Below are the code and all the weights of a small trained network. Each question names an input and a target symbol and asks about switching units off, where a switched-off unit gives its printed mean instead of its output.

import numpy as np


def w(rows, s, z=0):
    codes = np.array(rows[::2]) - 128.0
    scale = np.full(codes.shape[1], s)
    scale[-1] = z or s
    return codes * scale


def norm(h):
    return h / np.sqrt((h * h).mean(-1, keepdims=True) + 1e-5)


def f(y):
    return np.maximum(y, 0)


def softmax(a):
    e = np.exp(a - a.max(-1, keepdims=True))
    return e / e.sum(-1, keepdims=True)


def log_softmax(a):
    a = a - a.max(-1, keepdims=True)
    return a - np.log(np.exp(a).sum(-1, keepdims=True))


def net(x, mask):
    ids = ['γεζηθλμξπστω'.index(c) for c in x.split()]
    T = len(ids)
    res = E[ids] + P[:T]
    u = 0
    for l in range(2):
        q, k, v = (norm(res) @ M[l].T for M in (Q, K, V))
        z = softmax(np.where(np.tri(T) > 0, q @ k.T / 3**0.5, -1e9)) @ v
        res = res + np.where(mask[u], z, O[l][:, -1]) @ O[l][:, :-1]
        u += 1
        y = f(norm(res) @ A[l][:, :-1].T + A[l][:, -1])
        res = res + np.where(mask[u : u + 16], y, B[l][:, -1]) @ B[l][:, :-1]
        u += 16
    return log_softmax(norm(res)[-1] @ U[:, :-1].T + U[:, -1])


Q, K, V, O, A, B = {}, {}, {}, {}, {}, {}
E = w([
[95,163,164,144,172,93,69],'γ',
[89,81,179,69,146,65,123],'ε',
[187,126,159,119,200,95,133],'ζ',
[3,100,124,112,31,147,114],'η',
[117,127,219,187,167,185,100],'θ',
[177,77,38,105,62,114,200],'λ',
[236,111,117,138,150,149,177],'μ',
[11,80,192,141,80,164,110],'ξ',
[60,52,220,144,99,189,145],'π',
[156,67,210,120,166,144,154],'σ',
[81,64,191,92,115,121,130],'τ',
[86,165,177,210,136,174,67],'ω',
],0.013)
P = w([
[135,163,86,130,101,127,131],'0',
[168,152,138,82,182,153,46],'1',
[149,101,135,111,168,131,24],'2',
[183,91,161,143,97,53,59],'3',
[158,190,211,94,100,75,137],'4',
[135,214,167,23,142,156,120],'5',
[136,96,95,69,199,180,61],'6',
[169,46,117,170,147,71,70],'7',
[157,148,192,163,101,41,149],'8',
[142,237,188,54,121,129,175],'9',
[130,180,105,16,181,201,104],'10',
[154,47,77,128,172,129,33],'11',
[181,55,177,219,94,43,99],'12',
[167,234,254,113,84,78,186],'13',
],0.013)
Q[0] = w([
[110,216,104,3,151,216,141],'0.h0',
[145,129,128,153,64,75,124],'0.h0',
[124,16,35,120,197,173,38],'0.h0',
],0.014)
K[0] = w([
[145,76,165,222,86,42,139],'0.h0',
[144,116,133,100,167,186,105],'0.h0',
[137,255,209,92,74,107,227],'0.h0',
],0.015)
V[0] = w([
[37,12,205,177,49,153,152],'0.h0',
[181,152,153,255,44,248,104],'0.h0',
[15,153,17,152,111,81,47],'0.h0',
],0.007)
O[0] = w([
[169,67,145,211,81,93,70,174],'0.h0',
[96,75,135,211,178,90,221,44],'0.h0',
[96,58,4,72,188,157,58,2],'0.h0',
],0.013,0.0049)
A[0] = w([
[138,81,115,161,104,146,69,253],'0.n0',
[163,134,176,115,88,43,160,118],'0.n1',
[142,110,60,79,126,217,52,138],'0.n2',
[137,67,142,173,114,91,101,153],'0.n3',
[141,149,67,119,208,55,85,91],'0.n4',
[69,92,95,155,203,124,182,94],'0.n5',
[113,92,87,80,106,137,135,98],'0.n6',
[147,193,110,81,116,173,138,126],'0.n7',
[127,150,147,90,58,135,99,184],'0.n8',
[119,116,101,160,70,163,174,162],'0.n9',
[120,205,128,185,170,110,67,140],'0.n10',
[3,119,189,138,99,116,118,252],'0.n11',
[135,105,138,138,102,204,150,238],'0.n12',
[122,87,216,93,159,122,83,214],'0.n13',
[167,245,179,82,41,147,157,118],'0.n14',
[102,196,136,70,142,162,179,67],'0.n15',
],0.011,0.0051)
B[0] = w([
[146,152,134,65,88,105,143,181],'0.n0',
[150,85,134,169,153,194,121,204],'0.n1',
[136,157,161,103,122,67,192,180],'0.n2',
[133,183,118,126,94,166,103,175],'0.n3',
[131,113,147,130,118,155,130,143],'0.n4',
[194,177,163,103,95,52,113,142],'0.n5',
[142,107,126,140,168,163,148,137],'0.n6',
[85,125,106,115,91,143,127,165],'0.n7',
[199,142,153,174,164,136,95,201],'0.n8',
[171,149,144,139,168,107,132,139],'0.n9',
[161,37,105,81,117,128,182,154],'0.n10',
[201,109,119,128,179,145,168,201],'0.n11',
[129,99,69,85,166,41,91,167],'0.n12',
[141,139,56,130,96,117,152,231],'0.n13',
[134,99,180,129,248,131,159,250],'0.n14',
[147,98,89,97,111,193,115,152],'0.n15',
],0.011,0.014)
Q[1] = w([
[102,152,125,138,101,145,154],'1.h0',
[5,158,91,157,55,137,117],'1.h0',
[15,197,107,171,67,112,124],'1.h0',
],0.018)
K[1] = w([
[148,79,96,92,120,116,77],'1.h0',
[254,36,125,92,135,169,123],'1.h0',
[238,51,162,85,190,159,128],'1.h0',
],0.017)
V[1] = w([
[30,207,216,12,66,140,101],'1.h0',
[51,140,70,126,182,157,255],'1.h0',
[138,115,39,139,117,74,137],'1.h0',
],0.01)
O[1] = w([
[205,93,82,106,190,62,96,3],'1.h0',
[99,52,204,86,117,98,121,54],'1.h0',
[7,214,152,141,143,59,7,175],'1.h0',
],0.014,0.0065)
A[1] = w([
[123,138,138,154,104,182,179,157],'1.n0',
[163,140,164,203,157,113,113,137],'1.n1',
[113,113,139,149,251,203,129,53],'1.n2',
[113,108,144,56,59,147,152,82],'1.n3',
[126,159,73,152,147,183,133,134],'1.n4',
[177,63,131,100,101,103,152,218],'1.n5',
[92,148,159,178,124,97,32,123],'1.n6',
[112,51,157,76,177,84,141,175],'1.n7',
[56,212,185,140,129,147,129,3],'1.n8',
[149,65,164,154,130,209,145,11],'1.n9',
[122,173,137,114,90,159,127,50],'1.n10',
[101,150,92,21,140,175,122,232],'1.n11',
[200,125,72,153,154,154,126,178],'1.n12',
[154,120,163,105,85,142,175,45],'1.n13',
[172,109,176,155,146,201,38,229],'1.n14',
[125,207,87,147,149,78,95,225],'1.n15',
],0.017,0.0055)
B[1] = w([
[151,63,128,196,126,67,124,214],'1.n0',
[176,13,61,93,98,141,135,228],'1.n1',
[46,148,188,108,35,39,86,209],'1.n2',
[167,147,201,159,144,71,98,157],'1.n3',
[2,47,65,96,86,106,50,168],'1.n4',
[46,162,150,148,174,240,61,216],'1.n5',
[141,163,110,93,128,200,224,190],'1.n6',
[27,149,46,161,90,131,114,193],'1.n7',
[165,92,37,100,243,105,135,208],'1.n8',
[166,135,30,117,128,88,86,199],'1.n9',
[68,79,121,188,235,106,150,155],'1.n10',
[208,20,148,135,38,158,203,204],'1.n11',
[41,193,110,126,86,145,184,226],'1.n12',
[150,177,148,132,212,166,2,182],'1.n13',
[156,181,82,104,48,52,190,254],'1.n14',
[158,118,252,150,195,155,15,221],'1.n15',
],0.01,0.012)
U = w([
[108,106,207,155,102,154,43,65],'γ',
[92,85,60,91,87,50,84,146],'ε',
[96,165,108,187,210,145,81,127],'ζ',
[184,105,162,179,123,35,140,141],'η',
[109,67,25,209,150,99,139,2],'θ',
[136,44,79,87,151,201,122,75],'λ',
[160,150,118,182,49,208,168,225],'μ',
[86,221,123,179,70,114,74,194],'ξ',
[63,181,153,153,162,143,190,195],'π',
[191,169,179,60,168,127,94,59],'σ',
[187,194,2,95,132,91,127,127],'τ',
[94,160,148,66,77,104,178,155],'ω',
],0.013,0.0032)

Each question gives the input, a string of symbols that net reads in full, and the target symbol t.
The units are the heads (3 rows each of Q, K, V and O) and the neurons (one row each of A and B). Each row of codes is followed by its name. A weight is (code - 128) times the scale printed after its matrix; where a second scale follows, it is the last column's (O, A, B and U).
mask holds one flag per unit, layer by layer, with each layer's heads first. A switched-off unit (its flag False) gives its mean, the last column of its rows in O or B, instead of its output. The means were averaged over made-up inputs and are rounded, as every weight is.
A unit's drop is (log p(t) with every unit on - log p(t) with that unit switched off) / (log p(t) with every unit on - log p(t) with every unit switched off).
The circuit of an input: a set's keep is (log p(t) with only the set's units on - log p(t) with every unit switched off) / (log p(t) with every unit on - log p(t) with every unit switched off). Starting from the 12 units with the biggest drops (on a tie, the unit counted first), units are removed one at a time, each time the one whose removal leaves the highest keep (on an exact tie, the one counted first), for as long as the keep stays at least 0.8.
circuit, biggest first: the units of the circuit, biggest drop first
unit that matters most: the unit with the biggest drop
k most important neurons: the k neurons with the biggest drops, biggest first
input ε ω η, target τ: circuit, biggest first	(1.h0 0.h0)
input ξ μ ζ λ σ σ π γ, target ζ: 2 most important neurons	(0.n1 0.n14)
input γ λ γ τ λ μ σ ζ ζ γ ε, target ε: unit that matters most	1.n7
input σ ε ε ε π γ σ ω τ ζ ε, target μ: circuit, biggest first	(0.h0 1.h0)
input ξ σ γ η ζ, target λ: circuit, biggest first	(0.h0 1.n11)
input ε ξ τ η η γ θ σ θ, target θ: circuit, biggest first	(1.n1 0.h0)
input ξ θ ε σ θ ω ε τ, target ζ: 2 most important neurons	(0.n1 1.n15)
input μ ζ ε ξ σ, target γ: circuit, biggest first	(0.h0 1.h0 1.n5)
input ω γ ε θ τ ε, target θ: circuit, biggest first	(0.h0 1.n15)
input η π σ σ γ μ ω ε ε ξ λ γ ε λ, target λ: circuit, biggest first	(0.h0 1.n14)
input θ η λ, target η: circuit, biggest first	(0.h0 0.n5)
input σ σ θ ξ γ ε σ γ ε σ σ σ, target η: 4 most important neurons	(1.n0 0.n14 1.n6 1.n2)
input λ ε π γ ε τ μ τ ε π, target τ: circuit, biggest first	(0.h0 1.n14)
input λ σ σ σ μ, target ω: 2 most important neurons	(0.n1 0.n14)
input γ σ γ ζ ξ ε τ π ε σ ε ε ζ π, target σ: 3 most important neurons	(0.n1 0.n8 0.n2)
input σ θ σ σ σ τ ω τ σ, target μ: circuit, biggest first	(1.h0)
input ξ μ τ σ σ, target ζ: 4 most important neurons	(0.n1 0.n14 1.n15 0.n15)
input σ η ε σ π ξ ε σ σ ε σ σ ξ, target μ: 2 most important neurons	(1.n8 1.n15)
input σ σ ε λ ξ, target σ: circuit, biggest first	(0.h0 0.n14)
input ζ μ γ σ, target λ: circuit, biggest first	(1.h0 0.h0 1.n5 1.n7)
input ω λ ζ η τ γ, target π: most important neuron	(1.n6)
input ω μ ε ε θ, target π: 3 most important neurons	(0.n1 0.n14 1.n10)
input ξ τ σ θ τ σ γ λ ε γ, target ε: 3 most important neurons	(1.n4 1.n2 0.n10)
